Below is a small trained network, with its code and all its weights. Each question gives an input and a class and asks what happens when units are switched off, that is, made to give their printed mean instead of their output.

import numpy as np


def w(rows, s, z=0):
    codes = np.array(rows[::2]) - 128.0
    scale = np.full(codes.shape[1], s)
    scale[-1] = z or s
    return codes * scale


def norm(h):
    return h / np.sqrt((h * h).mean(-1, keepdims=True) + 1e-5)


def f(y):
    return y / 2 * (1 + np.tanh(0.7978845608 * (y + 0.044715 * y**3)))


def log_softmax(a):
    a = a - a.max(-1, keepdims=True)
    return a - np.log(np.exp(a).sum(-1, keepdims=True))


def net(x, mask):
    res = np.array(x, float).reshape(1, 2) / 4 @ E
    u = 0
    for l in range(3):
        y = f(norm(res) @ A[l][:, :-1].T + A[l][:, -1])
        res = res + np.where(mask[u : u + 5], y, B[l][:, -1]) @ B[l][:, :-1]
        u += 5
    return log_softmax(norm(res)[-1] @ U[:, :-1].T + U[:, -1])


A, B = {}, {}
E = w([
[142,253,77,129,153],'x0',
[13,170,161,163,121],'x1',
],0.0029)
A[0] = w([
[222,207,130,100,132,98],'L0N0',
[240,2,125,120,117,84],'L0N1',
[129,143,103,145,83,106],'L0N2',
[197,180,77,145,129,2],'L0N3',
[48,93,135,117,148,83],'L0N4',
],0.007,0.00088)
B[0] = w([
[254,142,64,157,44,190],'L0N0',
[42,35,183,73,250,255],'L0N1',
[119,89,87,86,145,128],'L0N2',
[248,207,155,100,82,171],'L0N3',
[116,177,148,141,23,158],'L0N4',
],0.0077,0.0061)
A[1] = w([
[86,44,45,212,177,114],'L1N0',
[254,167,47,221,63,11],'L1N1',
[188,160,228,135,41,104],'L1N2',
[207,183,75,69,153,75],'L1N3',
[70,160,110,188,43,156],'L1N4',
],0.0075,0.0012)
B[1] = w([
[136,198,169,224,252,145],'L1N0',
[2,230,98,14,177,254],'L1N1',
[84,182,160,196,100,188],'L1N2',
[204,106,40,195,86,200],'L1N3',
[135,97,193,164,20,205],'L1N4',
],0.0076,0.0055)
A[2] = w([
[11,87,113,66,207,1],'L2N0',
[130,254,45,124,126,110],'L2N1',
[167,164,93,174,103,12],'L2N2',
[63,173,122,140,164,181],'L2N3',
[160,142,123,91,188,86],'L2N4',
],0.012,0.001)
B[2] = w([
[83,127,226,53,239,232],'L2N0',
[190,200,121,9,79,254],'L2N1',
[83,136,162,30,166,154],'L2N2',
[200,93,78,141,102,165],'L2N3',
[77,102,90,160,61,160],'L2N4',
],0.012,0.0092)
U = w([
[186,134,94,207,184,47],'0',
[143,121,87,157,160,9],'1',
[154,132,98,172,170,2],'2',
[90,117,185,191,26,203],'3',
[90,75,195,85,253,210],'4',
[193,195,76,26,84,221],'5',
[127,125,82,165,154,33],'6',
[212,24,45,135,138,96],'7',
],0.012,0.0059)

Each question gives the input, the list of numbers given to net, and the class t.
The units are the neurons (one row each of A and B). Each row of codes is followed by its name. A weight is (code - 128) times the scale printed after its matrix; where a second scale follows, it is the last column's (A, B and U).
mask holds one flag per neuron, layer by layer. A switched-off neuron (its flag False) gives its mean, the last column of its row in B, instead of its output. The means were averaged over made-up inputs and are rounded, as every weight is.
A unit's drop is (log p(t) with every unit on - log p(t) with that unit switched off) / (log p(t) with every unit on - log p(t) with every unit switched off).
top k neurons: the k neurons with the biggest drops, biggest first
k most important neurons of layer l: the k neurons of layer l with the biggest drops, biggest first
drop of u: that unit's drop, to one decimal
input [0,3], class 3: 2 most important neurons of layer 0 -> [L0N1; L0N0]
input [1,-8], class 7: top neuron -> [L0N0]
input [-8,5], class 3: top 3 neurons -> [L0N1; L0N4; L2N0]
input [2,8], class 3: top 3 neurons -> [L0N1; L2N1; L2N0]
input [1,8], class 3: top 3 neurons -> [L0N1; L2N1; L2N0]
input [2,3], class 3: top 2 neurons -> [L0N1; L0N0]
input [-3,2], class 3: 2 most important neurons of layer 0 -> [L0N1; L0N4]
input [-4,7], class 3: drop of L0N1 -> 1.2
input [0,-5], class 4: drop of L0N1 -> 3.7
input [-7,-8], class 4: drop of L0N1 -> 0.0
input [0,0], class 0: 2 most important neurons of layer 1 -> [L1N1; L1N0]
